Here is a tiny trained network, its code and every weight. The questions are about switching its units off for an input and a class, where a switched-off unit gives its printed mean instead of its output.

import numpy as np


def w(rows, s, z=0):
    codes = np.array(rows[::2]) - 128.0
    scale = np.full(codes.shape[1], s)
    scale[-1] = z or s
    return codes * scale


def norm(h):
    return h / np.sqrt((h * h).mean(-1, keepdims=True) + 1e-5)


def f(y):
    return np.maximum(y, 0)


def log_softmax(a):
    a = a - a.max(-1, keepdims=True)
    return a - np.log(np.exp(a).sum(-1, keepdims=True))


def net(x, mask):
    res = np.array(x, float).reshape(1, 7) / 4 @ E
    u = 0
    for l in range(3):
        y = f(norm(res) @ A[l][:, :-1].T + A[l][:, -1])
        res = res + np.where(mask[u : u + 12], y, B[l][:, -1]) @ B[l][:, :-1]
        u += 12
    return log_softmax(norm(res)[-1] @ U[:, :-1].T + U[:, -1])


A, B = {}, {}
E = w([
[126,162,136],'x0',
[130,131,131],'x1',
[149,105,42],'x2',
[130,139,135],'x3',
[2,137,75],'x4',
[128,125,127],'x5',
[131,116,122],'x6',
],0.0053)
A[0] = w([
[174,96,140,76],'0.n0',
[166,244,59,143],'0.n1',
[79,125,170,29],'0.n2',
[135,146,67,183],'0.n3',
[117,82,131,253],'0.n4',
[244,118,149,218],'0.n5',
[198,94,199,230],'0.n6',
[126,253,139,232],'0.n7',
[77,83,135,127],'0.n8',
[163,184,113,55],'0.n9',
[116,90,46,31],'0.n10',
[101,96,106,36],'0.n11',
],0.0073,0.0016)
B[0] = w([
[110,191,153,166],'0.n0',
[122,48,173,177],'0.n1',
[174,136,154,163],'0.n2',
[52,109,197,175],'0.n3',
[89,225,109,174],'0.n4',
[54,177,67,253],'0.n5',
[51,131,79,242],'0.n6',
[106,3,32,212],'0.n7',
[55,159,43,176],'0.n8',
[74,140,64,146],'0.n9',
[151,147,123,177],'0.n10',
[98,118,185,149],'0.n11',
],0.0041,0.0044)
A[1] = w([
[117,209,89,252],'1.n0',
[174,166,109,192],'1.n1',
[255,159,112,229],'1.n2',
[116,134,61,164],'1.n3',
[175,126,155,187],'1.n4',
[75,75,57,215],'1.n5',
[77,174,127,98],'1.n6',
[162,106,164,231],'1.n7',
[75,147,169,103],'1.n8',
[160,55,65,141],'1.n9',
[156,74,44,102],'1.n10',
[126,111,166,190],'1.n11',
],0.0095,0.0013)
B[1] = w([
[251,65,70,209],'1.n0',
[179,116,27,145],'1.n1',
[18,180,21,149],'1.n2',
[126,99,222,202],'1.n3',
[77,187,44,133],'1.n4',
[226,92,198,254],'1.n5',
[121,60,186,200],'1.n6',
[92,253,26,132],'1.n7',
[185,128,171,183],'1.n8',
[164,174,160,163],'1.n9',
[165,218,207,175],'1.n10',
[132,210,105,138],'1.n11',
],0.0039,0.0078)
A[2] = w([
[82,34,103,153],'2.n0',
[76,193,188,151],'2.n1',
[129,79,53,75],'2.n2',
[110,91,2,124],'2.n3',
[134,219,202,200],'2.n4',
[146,112,89,94],'2.n5',
[18,109,118,223],'2.n6',
[217,6,79,113],'2.n7',
[64,203,40,5],'2.n8',
[197,27,123,155],'2.n9',
[101,178,227,236],'2.n10',
[205,98,156,186],'2.n11',
],0.0059,0.0014)
B[2] = w([
[250,183,81,204],'2.n0',
[194,187,103,164],'2.n1',
[120,210,123,148],'2.n2',
[100,178,144,158],'2.n3',
[199,179,98,182],'2.n4',
[140,125,182,141],'2.n5',
[125,182,21,191],'2.n6',
[202,102,145,249],'2.n7',
[113,2,96,141],'2.n8',
[152,68,165,254],'2.n9',
[231,125,147,215],'2.n10',
[67,98,154,233],'2.n11',
],0.0044,0.0043)
U = w([
[166,178,141,200],'0',
[97,183,10,171],'1',
[139,102,157,141],'2',
[137,100,144,161],'3',
[139,106,146,137],'4',
[134,110,155,102],'5',
[131,95,144,99],'6',
[28,109,135,1],'7',
],0.011,0.0047)

Each question gives the input, the list of numbers given to net, and the class t.
The units are the neurons (one row each of A and B). Each row of codes is followed by its name. A weight is (code - 128) times the scale printed after its matrix; where a second scale follows, it is the last column's (A, B and U).
mask holds one flag per neuron, layer by layer. A switched-off neuron (its flag False) gives its mean, the last column of its row in B, instead of its output. The means were averaged over made-up inputs and are rounded, as every weight is.
A unit's drop is (log p(t) with every unit on - log p(t) with that unit switched off) / (log p(t) with every unit on - log p(t) with every unit switched off).
The circuit of an input: a set's keep is (log p(t) with only the set's units on - log p(t) with every unit switched off) / (log p(t) with every unit on - log p(t) with every unit switched off). Starting from the 12 units with the biggest drops (on a tie, the unit counted first), units are removed one at a time, each time the one whose removal leaves the highest keep (on an exact tie, the one counted first), for as long as the keep stays at least 0.8.
circuit, biggest first: the units of the circuit, biggest drop first
top k neurons: the k neurons with the biggest drops, biggest first
top k neurons in layer l: the k neurons of layer l with the biggest drops, biggest first
drop when u is switched off: that unit's drop, to one decimal
input [8,4,7,3,-8,-3,-8], class 1: circuit, biggest first	(1.n2 1.n5)
input [-6,2,1,-2,-8,-7,6], class 1: top neuron	(1.n2)
input [-3,-4,2,4,-6,1,0], class 1: circuit, biggest first	(1.n2 1.n5)
input [-3,-5,-5,-1,-7,-3,-1], class 1: top 2 neurons in layer 0	(0.n3 0.n8)
input [-6,-7,-8,4,5,8,-7], class 0: top 3 neurons in layer 1	(1.n3 1.n5 1.n0)
input [6,4,4,4,-6,3,3], class 1: top 2 neurons in layer 1	(1.n2 1.n6)
input [-4,5,7,0,6,-1,-7], class 0: top 2 neurons	(2.n0 1.n5)
input [-7,6,1,-3,-7,-4,5], class 1: top 2 neurons in layer 1	(1.n2 1.n5)
input [-7,3,-5,5,7,2,-5], class 1: top 3 neurons in layer 2	(2.n6 2.n9 2.n7)
input [1,5,-6,3,-8,-1,8], class 1: top 2 neurons in layer 1	(1.n2 1.n5)
input [6,5,-7,3,8,-1,-8], class 1: top 3 neurons in layer 1	(1.n10 1.n3 1.n5)
input [-6,-6,3,-5,-7,4,6], class 1: top 2 neurons in layer 1	(1.n2 1.n6)
input [4,-8,2,1,-8,-4,-2], class 1: drop when 1.n5 is switched off	0.1
input [-8,-6,7,-3,-8,3,-1], class 1: drop when 1.n2 is switched off	0.8
